Here is a tiny trained network, its code and every weight. The questions are about switching its units off for an input and a class, where a switched-off unit gives its printed mean instead of its output.

import numpy as np


def w(rows, s, z=0):
    codes = np.array(rows[::2]) - 128.0
    scale = np.full(codes.shape[1], s)
    scale[-1] = z or s
    return codes * scale


def norm(h):
    return h / np.sqrt((h * h).mean(-1, keepdims=True) + 1e-5)


def f(y):
    return y / 2 * (1 + np.tanh(0.7978845608 * (y + 0.044715 * y**3)))


def log_softmax(a):
    a = a - a.max(-1, keepdims=True)
    return a - np.log(np.exp(a).sum(-1, keepdims=True))


def net(x, mask):
    res = np.array(x, float).reshape(1, 2) / 4 @ E
    u = 0
    for l in range(2):
        y = f(norm(res) @ A[l][:, :-1].T + A[l][:, -1])
        res = res + np.where(mask[u : u + 6], y, B[l][:, -1]) @ B[l][:, :-1]
        u += 6
    return log_softmax(norm(res)[-1] @ U[:, :-1].T + U[:, -1])


A, B = {}, {}
E = w([
[184,115,253,118,10,110],'x0',
[84,251,104,7,114,242],'x1',
],0.0021)
A[0] = w([
[64,175,118,44,134,198,3],'0.n0',
[79,181,58,50,231,42,110],'0.n1',
[153,143,231,98,4,131,100],'0.n2',
[54,158,57,120,232,102,109],'0.n3',
[58,136,111,157,150,163,144],'0.n4',
[101,187,163,237,162,152,62],'0.n5',
],0.0042,0.00045)
B[0] = w([
[58,206,157,128,141,90,253],'0.n0',
[209,128,71,131,89,174,228],'0.n1',
[254,88,42,74,114,130,254],'0.n2',
[166,58,115,95,53,64,244],'0.n3',
[180,117,126,145,20,173,156],'0.n4',
[139,96,126,206,96,150,128],'0.n5',
],0.0048,0.0026)
A[1] = w([
[71,87,56,127,202,146,111],'1.n0',
[80,93,49,168,131,180,74],'1.n1',
[146,96,110,134,84,131,164],'1.n2',
[111,178,145,90,113,181,249],'1.n3',
[133,74,147,254,145,123,154],'1.n4',
[152,109,27,133,103,164,98],'1.n5',
],0.0076,0.0015)
B[1] = w([
[190,115,174,109,84,69,131],'1.n0',
[188,94,196,68,47,161,147],'1.n1',
[179,156,82,53,146,175,205],'1.n2',
[67,38,139,253,167,90,223],'1.n3',
[7,204,120,135,146,177,253],'1.n4',
[212,131,211,102,167,105,247],'1.n5',
],0.005,0.004)
U = w([
[244,138,132,96,109,104,5],'0',
[2,182,141,189,140,120,251],'1',
],0.009,0.00022)

Each question gives the input, the list of numbers given to net, and the class t.
The units are the neurons (one row each of A and B). Each row of codes is followed by its name. A weight is (code - 128) times the scale printed after its matrix; where a second scale follows, it is the last column's (A, B and U).
mask holds one flag per neuron, layer by layer. A switched-off neuron (its flag False) gives its mean, the last column of its row in B, instead of its output. The means were averaged over made-up inputs and are rounded, as every weight is.
A unit's drop is (log p(t) with every unit on - log p(t) with that unit switched off) / (log p(t) with every unit on - log p(t) with every unit switched off).
most important unit: the unit with the biggest drop
k most important neurons: the k neurons with the biggest drops, biggest first
drop of u: that unit's drop, to one decimal
input [-6,5], class 0: most important unit : 0.n1
input [-4,-5], class 1: 2 most important neurons : (0.n2, 1.n4)
input [-7,6], class 0: 3 most important neurons : (0.n1, 1.n4, 0.n3)
input [6,-8], class 1: 3 most important neurons : (1.n4, 0.n3, 0.n1)
input [4,6], class 1: 2 most important neurons : (1.n3, 0.n0)
input [-4,-6], class 1: 2 most important neurons : (0.n2, 1.n4)
input [-6,6], class 0: 4 most important neurons : (0.n1, 1.n4, 0.n3, 1.n5)
input [3,-7], class 1: drop of 1.n4 : 0.1
input [-3,-5], class 1: drop of 0.n2 : 3.7
input [3,-5], class 1: drop of 1.n4 : 0.2
